Below is a small trained network, with its code and all its weights. Each question gives an input and a class and asks what happens when units are switched off, that is, made to give their printed mean instead of their output.

import numpy as np


def w(rows, s, z=0):
    codes = np.array(rows[::2]) - 128.0
    scale = np.full(codes.shape[1], s)
    scale[-1] = z or s
    return codes * scale


def f(y):
    return y / 2 * (1 + np.tanh(0.7978845608 * (y + 0.044715 * y**3)))


def log_softmax(a):
    a = a - a.max(-1, keepdims=True)
    return a - np.log(np.exp(a).sum(-1, keepdims=True))


def net(x, mask):
    res = np.array(x, float).reshape(1, 7) / 4 @ E
    y = f(res @ A[0][:, :-1].T + A[0][:, -1])
    res = res + np.where(mask, y, B[0][:, -1]) @ B[0][:, :-1]
    return log_softmax(res[-1] @ U[:, :-1].T + U[:, -1])


A, B = {}, {}
E = w([
[78,130,91,169,165,148,83,113,221,102,56],'x0',
[70,78,93,126,189,54,65,173,80,142,208],'x1',
[184,164,102,158,82,60,163,6,110,109,105],'x2',
[151,122,159,83,126,141,213,76,105,198,138],'x3',
[117,200,163,41,169,103,172,204,212,139,185],'x4',
[202,101,139,125,174,187,100,145,101,222,131],'x5',
[123,95,155,126,159,186,123,155,156,229,92],'x6',
],0.013)
A[0] = w([
[105,43,68,67,128,131,62,110,52,141,177,197],'n1',
[129,142,88,237,144,194,100,112,204,167,5,114],'n2',
[160,52,178,234,163,153,133,130,186,91,47,47],'n3',
[119,158,66,131,66,170,101,66,44,144,183,17],'n4',
[107,130,173,96,178,202,103,170,249,160,109,198],'n5',
[15,81,42,33,171,61,65,146,30,114,178,216],'n6',
[115,125,152,237,137,159,96,64,156,166,44,190],'n7',
[50,187,48,91,31,98,148,21,86,31,72,219],'n8',
[77,239,58,57,85,38,9,135,174,2,157,190],'n9',
[147,121,155,212,79,92,254,49,89,64,101,43],'n10',
[223,76,182,219,147,106,172,102,51,151,38,253],'n11',
],0.0083,0.0041)
B[0] = w([
[126,145,122,168,116,114,97,48,104,216,203,206],'n1',
[154,148,155,164,203,138,94,127,172,93,50,214],'n2',
[126,139,105,86,165,178,27,113,78,231,41,175],'n3',
[166,100,173,171,111,143,104,110,106,143,218,173],'n4',
[42,173,111,68,144,194,87,176,154,212,57,235],'n5',
[20,44,144,192,225,43,123,116,179,164,255,249],'n6',
[151,127,116,206,176,122,107,76,128,176,59,204],'n7',
[141,192,231,217,128,20,175,134,135,74,120,252],'n8',
[144,125,64,144,102,137,152,145,211,53,177,247],'n9',
[87,175,253,168,143,67,121,122,30,84,98,222],'n10',
[180,156,117,186,79,195,111,104,24,156,124,230],'n11',
],0.01,0.019)
U = w([
[91,155,178,145,66,78,191,69,55,76,76,31],'0',
[61,47,69,119,197,70,83,80,77,142,220,188],'1',
[100,179,62,141,74,124,111,131,203,30,114,110],'2',
[97,179,181,8,188,198,184,229,185,176,170,254],'3',
[136,70,108,177,175,204,65,102,161,144,38,67],'4',
[199,140,149,149,86,204,133,134,47,171,172,77],'5',
],0.014,0.0046)

Each question gives the input, the list of numbers given to net, and the class t.
The units are the neurons (one row each of A and B). Each row of codes is followed by its name. A weight is (code - 128) times the scale printed after its matrix; where a second scale follows, it is the last column's (A, B and U).
mask holds one flag per neuron, in row order. A switched-off neuron (its flag False) gives its mean, the last column of its row in B, instead of its output. The means were averaged over made-up inputs and are rounded, as every weight is.
A unit's drop is (log p(t) with every unit on - log p(t) with that unit switched off) / (log p(t) with every unit on - log p(t) with every unit switched off).
unit that matters most: the unit with the biggest drop
top k neurons: the k neurons with the biggest drops, biggest first
drop when u is switched off: that unit's drop, to one decimal
input [0,-3,0,-1,0,7,-8], class 5: unit that matters most : n6
input [-5,2,-2,7,5,-7,2], class 3: top 3 neurons : [n1, n7, n11]
input [6,4,-3,7,6,-6,-3], class 3: top 2 neurons : [n1, n5]
input [6,4,8,5,6,-2,0], class 2: top 3 neurons : [n9, n11, n1]
input [-2,-7,7,5,8,2,6], class 3: top 3 neurons : [n8, n5, n1]
input [8,5,-2,-5,7,8,-6], class 3: top 2 neurons : [n5, n7]
input [-5,-2,-7,6,1,5,-7], class 3: top 4 neurons : [n11, n6, n7, n10]
input [-4,4,8,-5,5,-4,0], class 2: drop when n3 is switched off : 0.0
input [8,8,-1,4,6,2,6], class 3: drop when n5 is switched off : 1.4
input [5,2,-1,5,-3,-1,-7], class 0: drop when n8 is switched off : 1.4
input [-3,-2,-4,0,3,-6,-2], class 2: drop when n2 is switched off : 0.0
